Below is a small trained network, with its code and all its weights. Each question gives an input and a class and asks what happens when units are switched off, that is, made to give their printed mean instead of their output.

import numpy as np


def w(rows, s, z=0):
    codes = np.array(rows[::2]) - 128.0
    scale = np.full(codes.shape[1], s)
    scale[-1] = z or s
    return codes * scale


def norm(h):
    return h / np.sqrt((h * h).mean(-1, keepdims=True) + 1e-5)


def f(y):
    return np.maximum(y, 0)


def log_softmax(a):
    a = a - a.max(-1, keepdims=True)
    return a - np.log(np.exp(a).sum(-1, keepdims=True))


def net(x, mask):
    res = np.array(x, float).reshape(1, 2) / 4 @ E
    u = 0
    for l in range(3):
        y = f(norm(res) @ A[l][:, :-1].T + A[l][:, -1])
        res = res + np.where(mask[u : u + 6], y, B[l][:, -1]) @ B[l][:, :-1]
        u += 6
    return log_softmax(norm(res)[-1] @ U[:, :-1].T + U[:, -1])


A, B = {}, {}
E = w([
[176,135,2,65,84,5,74],'x0',
[169,39,208,57,142,170,165],'x1',
],0.00067)
A[0] = w([
[122,115,102,74,66,48,93,90],'0.n1',
[129,38,246,77,192,192,240,57],'0.n2',
[140,134,150,169,169,196,192,145],'0.n3',
[112,75,189,141,144,185,140,128],'0.n4',
[117,116,232,178,149,222,194,84],'0.n5',
[52,193,123,185,109,155,144,252],'0.n6',
],0.0013,0.00031)
B[0] = w([
[68,139,217,78,134,122,72,201],'0.n1',
[214,252,104,152,159,131,159,249],'0.n2',
[91,76,93,92,91,131,133,191],'0.n3',
[147,60,129,144,192,154,147,194],'0.n4',
[101,56,147,100,138,81,107,235],'0.n5',
[98,141,131,176,124,67,81,200],'0.n6',
],0.0018,0.0017)
A[1] = w([
[101,160,155,182,161,132,98,205],'1.n1',
[167,144,50,87,85,99,108,115],'1.n2',
[101,160,148,121,95,119,100,2],'1.n3',
[95,240,3,136,88,101,104,121],'1.n4',
[151,58,126,79,101,130,147,205],'1.n5',
[192,119,34,151,147,109,149,193],'1.n6',
],0.002,0.00064)
B[1] = w([
[137,170,66,154,103,37,99,192],'1.n1',
[15,65,71,144,134,126,126,205],'1.n2',
[163,106,116,139,159,55,164,141],'1.n3',
[251,136,234,142,122,193,160,249],'1.n4',
[192,188,154,243,88,118,98,178],'1.n5',
[23,77,207,149,152,182,184,175],'1.n6',
],0.0017,0.0021)
A[2] = w([
[184,130,126,84,146,191,176,55],'2.n1',
[26,188,60,169,122,127,89,204],'2.n2',
[104,190,154,182,127,194,167,254],'2.n3',
[139,69,138,47,97,101,96,117],'2.n4',
[2,102,115,149,152,127,126,85],'2.n5',
[167,92,92,148,150,78,145,178],'2.n6',
],0.0025,0.0009)
B[2] = w([
[209,13,207,73,184,239,203,185],'2.n1',
[178,87,199,113,170,167,172,234],'2.n2',
[155,106,76,77,64,67,87,252],'2.n3',
[72,60,32,124,78,162,120,213],'2.n4',
[26,227,5,82,183,111,242,174],'2.n5',
[69,151,141,173,134,180,143,198],'2.n6',
],0.002,0.0018)
U = w([
[239,221,204,220,76,47,53,162],'0',
[111,235,144,23,159,226,46,4],'1',
[51,33,5,55,25,134,40,169],'2',
[249,39,243,44,206,250,203,168],'3',
[113,242,143,10,155,222,49,1],'4',
[107,240,148,20,162,225,39,1],'5',
[2,202,71,141,231,93,233,154],'6',
],0.0078,0.0084)

Each question gives the input, the list of numbers given to net, and the class t.
The units are the neurons (one row each of A and B). Each row of codes is followed by its name. A weight is (code - 128) times the scale printed after its matrix; where a second scale follows, it is the last column's (A, B and U).
mask holds one flag per neuron, layer by layer. A switched-off neuron (its flag False) gives its mean, the last column of its row in B, instead of its output. The means were averaged over made-up inputs and are rounded, as every weight is.
A unit's drop is (log p(t) with every unit on - log p(t) with that unit switched off) / (log p(t) with every unit on - log p(t) with every unit switched off).
The circuit of an input: a set's keep is (log p(t) with only the set's units on - log p(t) with every unit switched off) / (log p(t) with every unit on - log p(t) with every unit switched off). Starting from the 12 units with the biggest drops (on a tie, the unit counted first), units are removed one at a time, each time the one whose removal leaves the highest keep (on an exact tie, the one counted first), for as long as the keep stays at least 0.8.
units of the circuit, in order: the units of the circuit, biggest drop first
most important unit: the unit with the biggest drop
top k neurons: the k neurons with the biggest drops, biggest first
k most important neurons of layer l: the k neurons of layer l with the biggest drops, biggest first
drop when u is switched off: that unit's drop, to one decimal
input [-1,-1], class 6: top 3 neurons	[1.n4; 2.n5; 0.n2]
input [4,-4], class 0: units of the circuit, in order	[1.n4]
input [7,-6], class 0: 3 most important neurons of layer 2	[2.n1; 2.n2; 2.n3]
input [-5,-7], class 0: 3 most important neurons of layer 0	[0.n1; 0.n4; 0.n6]
input [4,6], class 2: top 2 neurons	[1.n4; 2.n4]
input [6,8], class 2: top 2 neurons	[1.n4; 2.n4]
input [-7,0], class 6: 3 most important neurons of layer 0	[0.n5; 0.n6; 0.n3]
input [-7,-4], class 6: units of the circuit, in order	[2.n5; 1.n4]
input [3,5], class 2: top 4 neurons	[1.n4; 2.n4; 0.n4; 2.n2]
input [-7,-1], class 6: units of the circuit, in order	[1.n4; 2.n5]
input [6,-7], class 0: top 2 neurons	[1.n4; 2.n1]
input [-2,-2], class 6: top 2 neurons	[2.n5; 0.n2]
input [1,-1], class 0: top 2 neurons	[0.n5; 0.n3]
input [1,1], class 2: most important unit	0.n1
input [6,-6], class 0: top 3 neurons	[1.n4; 2.n1; 0.n5]
input [-3,-1], class 6: drop when 1.n4 is switched off	1.1
input [4,5], class 2: drop when 1.n4 is switched off	0.2
input [-8,-2], class 6: drop when 2.n5 is switched off	0.2
